grid =
array([[ 181,  413,   46,  159,  121],
       [-179,  633,  342,  304, -661],
       [ 150,  381,  387, -166,  278],
       [ 275, -218, -310,  -76,  559],
       [ 118, -628, -162, -473,  684],
       [ 134,  728,   90,  448, -254],
       [-163, -344, -206,  -21, -192],
       [-507, -565, -206,   -3, -724],
       [-132,  255, -177,  430, -599],
       [-319, -313,   16, -112, -411]])
Rows and columns are numbered from 0.
Report the entry just right of 304.
A: -661
The entry at row 2, column 0 -> 150
The entry in the top-right corner: 121
The entry directly below -163 -> -507
The entry in row 0 and column 0 is 181
Report the entry at row 0, column 2.
A: 46
The entry just right of 342 is 304
The entry directly above -3: -21
The bottom-right entry: -411
Report the entry directly above -112.
A: 430
Report the entry directly below the largest entry.
A: -344
The entry just left of 684 -> -473
The entry directly above 633 is 413
The largest entry -> 728
The entry directly above the largest entry is -628
The entry just right of -473 -> 684
The entry directly above 559: 278
Report the entry in row 1 and column 0.
A: -179
Report the entry just left of -218.
A: 275
Report the entry in row 1 and column 2.
A: 342
The entry in the bottom-left corner is -319
The entry just right of 387: -166
Report the entry directly above 684.
A: 559
The entry just right of 150 is 381
Report the bottom entry of the column that holds the largest entry.
A: -313
Report the entry just right of 430.
A: -599
Report the entry just right of 16.
A: -112
The entry just left of the largest entry: 134
The entry directly below 90 is -206
The entry directly below -192 is -724

Questions about the array below. Counting starts at 0.
1) Which number is the entry directly below the centre entry?
2) Which number is the bottom-right entry?
3) Which number is the bottom-left entry?
4) Which number is the entry in row 0 and column 1?
5) Which number is the median of all entries?
6) Which number is the top entry of the column that holds the largest entry?
7) Which number is the top entry of the column that holds the smallest entry?
8) Which number is the centre entry?
[[-0.779, -1.748, 2.114, -0.523, -2.317, 1.280, 0.995],
 [-2.424, 0.168, 1.207, -1.436, 1.855, -0.889, 2.014],
 [-2.222, -0.007, -0.532, -2.325, 0.284, -2.148, 1.870]]
1) -2.325
2) 1.870
3) -2.222
4) -1.748
5) -0.523
6) 2.114
7) -0.779
8) -1.436

Questions about the row below.
1) Which number is the 2nd entry from the left?
2) Which number is the entry just right of 5581?
3) Which number is the entry just right of the centre entry?
8530,5581,1947,1183,3444
1) 5581
2) 1947
3) 1183

[6415 3518 1433 3235 6095 8230]
The entry just right of 3235: 6095
The minimum -> 1433
The entry just left of 3518: 6415

Read these off the table that follows.
1) Read off the entry just left of 1.90.
2) Read off the entry just right of the centre entry.
3) Read off the entry just left of the smallest entry.
[[ 2.77  2.50  2.10  2.46  1.53  2.64  2.37  2.72  3.33  3.30  3.54  3.48
   3.41]
 [ 2.52  2.28  1.90  2.23  1.39  2.39  2.15  2.48  3.02  2.99  3.21  3.16
   3.10]
 [ 0.00  0.00  0.00  0.00  0.00  0.00  0.00  0.00  0.00  0.00  0.00  0.00
   0.00]
 [ 2.69  2.43  2.03  2.38  1.49  2.56  2.30  2.64  3.23  3.20  3.43  3.37
   3.31]
 [ 2.85  2.58  2.15  2.53  1.58  2.71  2.44  2.80  3.42  3.39  3.64  3.57
   3.51]
 [ 2.71  2.45  2.04  2.40  1.50  2.57  2.31  2.66  3.24  3.22  3.45  3.39
   3.33]
 [ 2.58  2.33  1.95  2.29  1.43  2.45  2.21  2.54  3.09  3.07  3.29  3.24
   3.18]
 [ 2.70  2.43  2.04  2.39  1.49  2.57  2.30  2.65  3.24  3.21  3.44  3.38
   3.32]
 [-4.27 -3.85 -3.23 -3.78 -2.36 -4.07 -3.64 -4.19 -5.12 -5.07 -5.45 -5.34
  -5.25]
 [ 2.70  2.44  2.03  2.39  1.49  2.56  2.31  2.65  3.23  3.21  3.44  3.38
   3.32]
 [ 2.70  2.44  2.04  2.39  1.50  2.57  2.31  2.66  3.24  3.21  3.45  3.39
   3.33]]
1) 2.28
2) 2.66
3) -5.07

M =
[[ 0.49 -0.29 -0.54 -1.23 -1.38 -0.74 -0.89 -0.70 -1.54 -1.36 -1.37 -0.99
  -2.87 -1.27 -1.41]
 [-0.48  0.30  0.53  1.21  1.40  0.70  0.88  0.67  1.55  1.35  1.38  0.94
   2.93  1.30  1.42]
 [ 0.43 -0.33 -0.56 -1.20 -1.35 -0.76 -0.89 -0.70 -1.53 -1.32 -1.34 -0.95
  -2.93 -1.27 -1.43]
 [ 0.56 -0.29 -0.57 -1.29 -1.46 -0.80 -0.95 -0.77 -1.59 -1.46 -1.43 -1.04
  -2.35 -1.34 -1.49]
 [-2.53 -0.88  0.61  1.51  1.52  4.33  3.30  3.31  0.58  2.89  0.93  2.96
  -6.22  1.88  1.25]
 [-0.57  0.32  0.61  1.28  1.45  0.90  1.00  0.81  1.53  1.45  1.39  1.08
   1.96  1.33  1.48]]
Report the entry just right of 0.30.
0.53
Report the entry just left of 1.25.
1.88
Report the entry just left of -1.35.
-1.20
Report the entry just left of the largest entry.
1.52
The entry just right of 0.88 is 0.67
The entry just right of 0.56: -0.29
The entry just left of -2.87: -0.99
Report the largest entry.
4.33
The entry just left of 1.28 is 0.61
